Here is a tiny trained network, its code and every weight. The questions are about switching its units off for an input and a class, where a switched-off unit gives its printed mean instead of its output.

import numpy as np


def w(rows, s, z=0):
    codes = np.array(rows[::2]) - 128.0
    scale = np.full(codes.shape[1], s)
    scale[-1] = z or s
    return codes * scale


def f(y):
    return np.maximum(y, 0)


def log_softmax(a):
    a = a - a.max(-1, keepdims=True)
    return a - np.log(np.exp(a).sum(-1, keepdims=True))


def net(x, mask):
    res = np.array(x, float).reshape(1, 7) / 4 @ E
    y = f(res @ A[0][:, :-1].T + A[0][:, -1])
    res = res + np.where(mask, y, B[0][:, -1]) @ B[0][:, :-1]
    return log_softmax(res[-1] @ U[:, :-1].T + U[:, -1])


A, B = {}, {}
E = w([
[132,129,126,128,125],'x0',
[141,132,125,131,120],'x1',
[155,189,47,44,214],'x2',
[117,125,129,127,134],'x3',
[197,2,83,96,147],'x4',
[134,131,126,130,123],'x5',
[71,125,105,5,48],'x6',
],0.0068)
A[0] = w([
[95,203,145,144,117,253],'n1',
[132,110,151,181,128,192],'n2',
[128,120,138,150,129,161],'n3',
[129,172,85,8,130,21],'n4',
[131,106,148,197,132,205],'n5',
[113,126,146,129,121,134],'n6',
[133,109,143,193,132,201],'n7',
[102,113,130,133,83,188],'n8',
[179,13,106,100,146,137],'n9',
[131,142,104,139,159,157],'n10',
[134,112,121,120,119,121],'n11',
[177,175,112,144,248,146],'n12',
[151,68,111,117,136,134],'n13',
[133,121,140,153,134,162],'n14',
[140,142,116,137,163,127],'n15',
[136,114,120,125,140,128],'n16',
[124,154,115,143,137,160],'n17',
[158,114,135,130,164,125],'n18',
[105,172,137,139,121,218],'n19',
[137,148,110,112,155,148],'n20',
[121,146,139,129,131,191],'n21',
[140,94,127,137,116,139],'n22',
[113,130,120,126,135,138],'n23',
[90,88,153,108,31,133],'n24',
[125,137,129,85,113,119],'n25',
[102,103,145,111,65,134],'n26',
[133,110,154,176,128,189],'n27',
[137,108,141,135,127,154],'n28',
],0.018,0.0037)
B[0] = w([
[138,152,219,150,124,221],'n1',
[84,142,127,147,135,194],'n2',
[110,132,125,135,131,157],'n3',
[30,156,114,177,142,228],'n4',
[74,135,122,156,141,208],'n5',
[132,130,128,136,107,147],'n6',
[76,133,126,153,141,202],'n7',
[151,150,137,125,90,179],'n8',
[129,96,2,114,131,248],'n9',
[151,124,138,132,155,163],'n10',
[133,140,111,124,135,145],'n11',
[194,72,160,99,183,238],'n12',
[128,115,63,124,134,190],'n13',
[110,125,121,142,132,160],'n14',
[148,106,131,122,138,161],'n15',
[128,109,119,139,120,147],'n16',
[124,130,152,113,154,155],'n17',
[136,86,113,142,122,164],'n18',
[136,145,181,143,122,187],'n19',
[130,94,136,144,152,168],'n20',
[137,142,144,133,145,157],'n21',
[122,147,106,114,135,161],'n22',
[132,130,131,140,132,137],'n23',
[182,148,119,82,71,219],'n24',
[101,139,134,141,104,165],'n25',
[160,143,123,96,90,189],'n26',
[85,137,119,145,135,191],'n27',
[117,141,117,122,134,154],'n28',
],0.053,0.012)
U = w([
[28,180,221,216,171,235],'0',
[19,112,71,182,169,136],'1',
[201,156,234,102,50,133],'2',
[189,136,80,23,99,49],'3',
[218,75,254,134,210,137],'4',
[209,14,111,95,204,1],'5',
],0.0054,0.0014)

Each question gives the input, the list of numbers given to net, and the class t.
The units are the neurons (one row each of A and B). Each row of codes is followed by its name. A weight is (code - 128) times the scale printed after its matrix; where a second scale follows, it is the last column's (A, B and U).
mask holds one flag per neuron, in row order. A switched-off neuron (its flag False) gives its mean, the last column of its row in B, instead of its output. The means were averaged over made-up inputs and are rounded, as every weight is.
A unit's drop is (log p(t) with every unit on - log p(t) with that unit switched off) / (log p(t) with every unit on - log p(t) with every unit switched off).
The circuit of an input: a set's keep is (log p(t) with only the set's units on - log p(t) with every unit switched off) / (log p(t) with every unit on - log p(t) with every unit switched off). Starting from the 12 units with the biggest drops (on a tie, the unit counted first), units are removed one at a time, each time the one whose removal leaves the highest keep (on an exact tie, the one counted first), for as long as the keep stays at least 0.8.
units of the circuit, in order: the units of the circuit, biggest drop first
unit that matters most: the unit with the biggest drop
top k neurons: the k neurons with the biggest drops, biggest first
drop of u: that unit's drop, to one decimal
input [7,-7,-4,-5,1,5,1], class 3: units of the circuit, in order : (n4 n24)
input [-3,-7,-1,6,-7,8,0], class 0: unit that matters most : n12
input [7,0,1,7,-3,-6,1], class 0: top 2 neurons : (n12 n24)
input [6,-3,5,1,1,4,0], class 5: top 2 neurons : (n12 n1)
input [-5,-1,-8,-6,6,-5,1], class 3: top 2 neurons : (n24 n4)
input [1,7,0,-2,5,7,8], class 3: top 4 neurons : (n24 n26 n5 n7)
input [-2,6,1,-8,-5,-5,-6], class 4: top 2 neurons : (n12 n4)
input [6,2,1,-7,4,-6,-8], class 5: top 2 neurons : (n12 n4)
input [-1,2,-6,4,-3,2,1], class 2: top 2 neurons : (n24 n4)
input [-5,3,4,4,-2,4,8], class 0: top 2 neurons : (n4 n9)
input [-4,2,7,-1,-5,-7,0], class 4: drop of n25 : 0.0
input [-5,1,-3,-2,-5,-3,0], class 0: drop of n12 : 0.3
input [-3,-5,-4,-5,-7,8,1], class 2: top 2 neurons : (n4 n24)
input [8,-8,5,-3,0,7,-3], class 4: drop of n9 : 0.5
input [-6,6,-7,3,1,6,8], class 3: unit that matters most : n1
